After every row comes roughly how far along a hidden order it lies, from 0 to 20.
[  6   0   5  -4  -3 -20  -2  -6   0 -24 -12  -5  24  19  -9   2  -3   0
  -3  19   6  -1  -3   0   0   8   3   3  21 -23   4  -5  -3  -1  -3   5
  -8 -15   2   8  -9 -11 -13   9  -3  14] | 10
[-1 -4  0 -3  5 -2 -1  3 12 -1  9  7  0 14 -6 -1  1 -1  4 -4  6  7 -7 10
 -2 -3  1 -2 -1  1  0  1  2 -6 -2 -2 -5  4  1  1  0 -4 -2  4  2  3] | 9
[ -4  -7   3  -1  -9  -1   4   2   0  -8  -2   4   2   5  -5  -6  -4  -2
   1   3   2  -9  -2  -5  -4   1  -6   1   5   2   6  -2   7  12  -6  -4
  -6  -9   3  -6  -1  -2  -2 -16  -1  11] | 18
[-11 -34   0 -18   5  -9  28  -2  26  14   0  28 -15  38  14 -27  -2   8
  37  -9  22   5 -34   0 -12 -12  12  -5 -10  11   1   3   8  13 -12  -7
 -22   3  10 -36  -1 -14  -1 -35 -10  26] | 20
[ -2 -34  19 -20 -13 -27   1  -2 -19  -7  -5  17  22  -6 -24  -3  -2   0
  10 -12  25 -19 -11  20 -11  -6  17  -6   0   1   3  10  -7  20  -6  -5
 -10   0   1 -11 -21 -32  -1 -17  -1  14] | 0
[  5  -7  -5  -6  -5 -13 -16  -3  13  19   8  23  -2  16   2   0  -9   5
  27 -17  18  25 -22 -19  -5 -21   3 -11 -22  18 -10   2  -7  -7  -5   5
 -13  20   9 -20  -4  -5   1  -5  -8   4] | 9
[  2  -1   8   1   3 -10  -5  -6   9  -6 -14   9   3   0  -8  11  -2   2
  -3  -1   6   5  -9  12   2  -3   0  -1  -1  -1   7  -5  -6  -7  -1   1
   0   3  -4  -2   2  -1   0  -4  -2   2] | 13
[ -3  -2  -9  16 -26  29 -24  34  -1  -7 -15  33 -24  40  -4  -3 -24  -2
  -1   9 -35  -5  -8  -3   2   1  -4   8   8   0  25  -3   2   5  -4  -2
  23   6   7 -16   0  16  -3 -11  -1  38] | 19
[-10  -2  -5  -8 -16   0  21   6 -11 -16  -1   7   7   6   1 -16   0  -6
   1   6  -1 -12   2  -8  -5   2 -15   6  11   1  10  -8   8  13 -11  -5
  -2  -2   5 -10   1   1  -5 -25  -1  16] | 15
[  2  -2   5   0   9  -8  -2   0  14 -17 -17  10   3   6  -5   6  -1   3
 -13   1   5   5 -14   1  -1  -8  12  -8  -2   9  -1  -3  -5  -1  -1   7
  -4  -1   0  -4  -2  -2  -7  -9  -3   5] | 4
[ -1  -6   5  -1  -8  -5  -2  -3   5  -5 -17  15  -6   8  -3   5  -3   1
   2  -8  13  11 -15 -10  -1 -12  14  -4  -8  14  -7  -4  -6  -4  -7   3
   3   8   1 -10   0   4  -3 -14  -5   8] | 8
[ -1 -13  15  -1  -4 -18  -1 -18  -3 -19 -15  -2   3 -30  -4   9  -2   2
  -5  -4  20 -16 -10   3  -5   0   3  -6  13   4   7   0  -3   7   1  -7
  -2 -15   5   3  -2 -11  -1   1  -9   6] | 14
[  0  -6  -1 -12 -18   2  -3   7  17  -9  -6  26   2  34  -9  -5  -4   3
   4  -4   9  18 -13   0  -2  -6  -7  -5  -2   1   1  -3   4  -4  -4  -1
 -12   9  -6 -28  -3  -8  -6 -22   4   9] | 7

Part 2:
[-14   2  -4   8 -10  -9   3   5 -10  -9  -5  10  -5  -2  14  13  -9   0
   7  -7  26   4  11   8  -3 -13  16   0   4  18  16 -15 -14   7   4 -14
  -4  -8  -2   6 -12   5  15  14   5  23  -1 -10   5   4   3   9  28   2
  -2  19   6] | 0
[ -4  13  -2   2  -6   1   6   5  -4   3  -2  16   2  -3  -1   4  -5   0
   2  -7  10   5   0   6  -9 -13   9   1   0   9   9   1 -11   0   2  -5
   2  -6  -3  12   0   2  13   0  -1  -5   9   6  -2  13  13  18  -8  -2
  -5   1  -2] | 4
[-16   1   7   7 -11 -12   6  -1 -14  -6  -3   4  -3  -1  16  11  -1  -4
   8  -1  19   7  10   6  -7  -8   8   7  -3  29   1 -20 -10  14   1   3
  -6  -9  -5  -4  25   6  15  15   7  18 -10  -5   6   1  -6  -1  21  -2
   3  20   4] | 0
[  5  20   8  -6 -19   8   8   1 -12  18   2  16   5  -3 -12  -1   5  -6
  -2  -7  -3  10  -6   8 -13 -11   0   6  -4  17 -18  -2 -12  -5  -8  19
   0  -2  -3   8  36   0  13  -3  -5 -34   7  34   6  25  14  15   9 -23
  -5   6 -13] | 5
[  9  19   3  -7 -27  18   7   8 -12  20   1  21   6  -4 -14   2  -6  -3
  -5 -15  13   5  -6  11  -3 -17   5   2  11   3  -6   3 -25 -11 -11   3
   1   0   0  21 -10  -1  24  -1  -9 -23  24  35  14  38  24  40  10 -26
 -17   6 -16] | 1
[  2  19  12   1   5  -8   1  -1   3  16   1   7   4  -3 -12  -6   7  -5
   1   3 -20   9  -5  11 -19  -2  -7  11 -17   9 -10   7  -1  -6  -4  41
  14   1   0   4  38  -3  -5 -17  -5 -31  -9  17  -5   1   4   4  -6 -10
   1  -3  -4] | 10
[  3  16   5  -5 -24  18  11   6 -11  16   3  20   8  -3 -10   3  -2  -3
  -3 -12   6   4  -4   9  -7 -17   8   4   6   8 -10   3 -17  -3  -9   4
  -4  -3  -2  18  -1   0  19   2  -6 -13  20  30  13  31  23  28   6 -20
 -12   8 -15] | 1
[  6   3 -19   3  36   0  -4   5  28  -6  -3   1   4   1 -17 -15  -4  10
  -4   9 -34  -9  -6 -18  -2  10  -9 -20  -9 -26  23  31  33  -3  14 -17
  20   4   2   6 -18  -3 -31 -28  -4  -6  10 -25 -29 -24  -3 -10 -37  31
  10 -50  11] | 20
[-11  -9   4   7  25 -17  -2  -1   7  -9  -6  -5   0   0  13   4  -6   1
   6   5   3   0   6   5 -10   5   5  -9 -10   5   7  -1   6   6   7   2
   6  -1  -1  -2  -7   0 -14   0   5  22 -17 -22  -5 -21 -15 -17  -7   7
   8  -7  15] | 9
[-13  -3  -2   5   1  -2  10   3  -3  -9  -1   9   2   1  15  14 -11  -2
   7   0  27   0  11   3 -13 -13  15  -3  -2  18  16 -12  -3  16   6 -22
  -7 -12  -6   9  -7   6   7  16   6  32   4 -18   2   0   1   0  13   6
   4   4   8] | 1
[  5  22   6  -5 -19   6   9   2  -8  15   3  10   6  -2 -12  -1   4  -5
  -1  -7  -4   5  -6   6 -13 -11   0   5  -6  15  -9   0 -10  -5  -7  15
   2  -3  -3  13  31   1  12  -8  -6 -30   8  27   2  22  16  15   2 -14
  -3   2 -10] | 6
[ -1  -2  -2   6  28 -16  -5   0  15  -6  -3  -6  -1   0  -2  -6  -1   3
   2  10 -12  -1   4  -4  -5   8  -5  -6 -13  -9  14   8  17   0   6   6
  15   1   1  -4   5  -1 -24 -14   1   2  -8 -24 -20 -22 -11 -16 -18  20
   8 -17  12] | 14
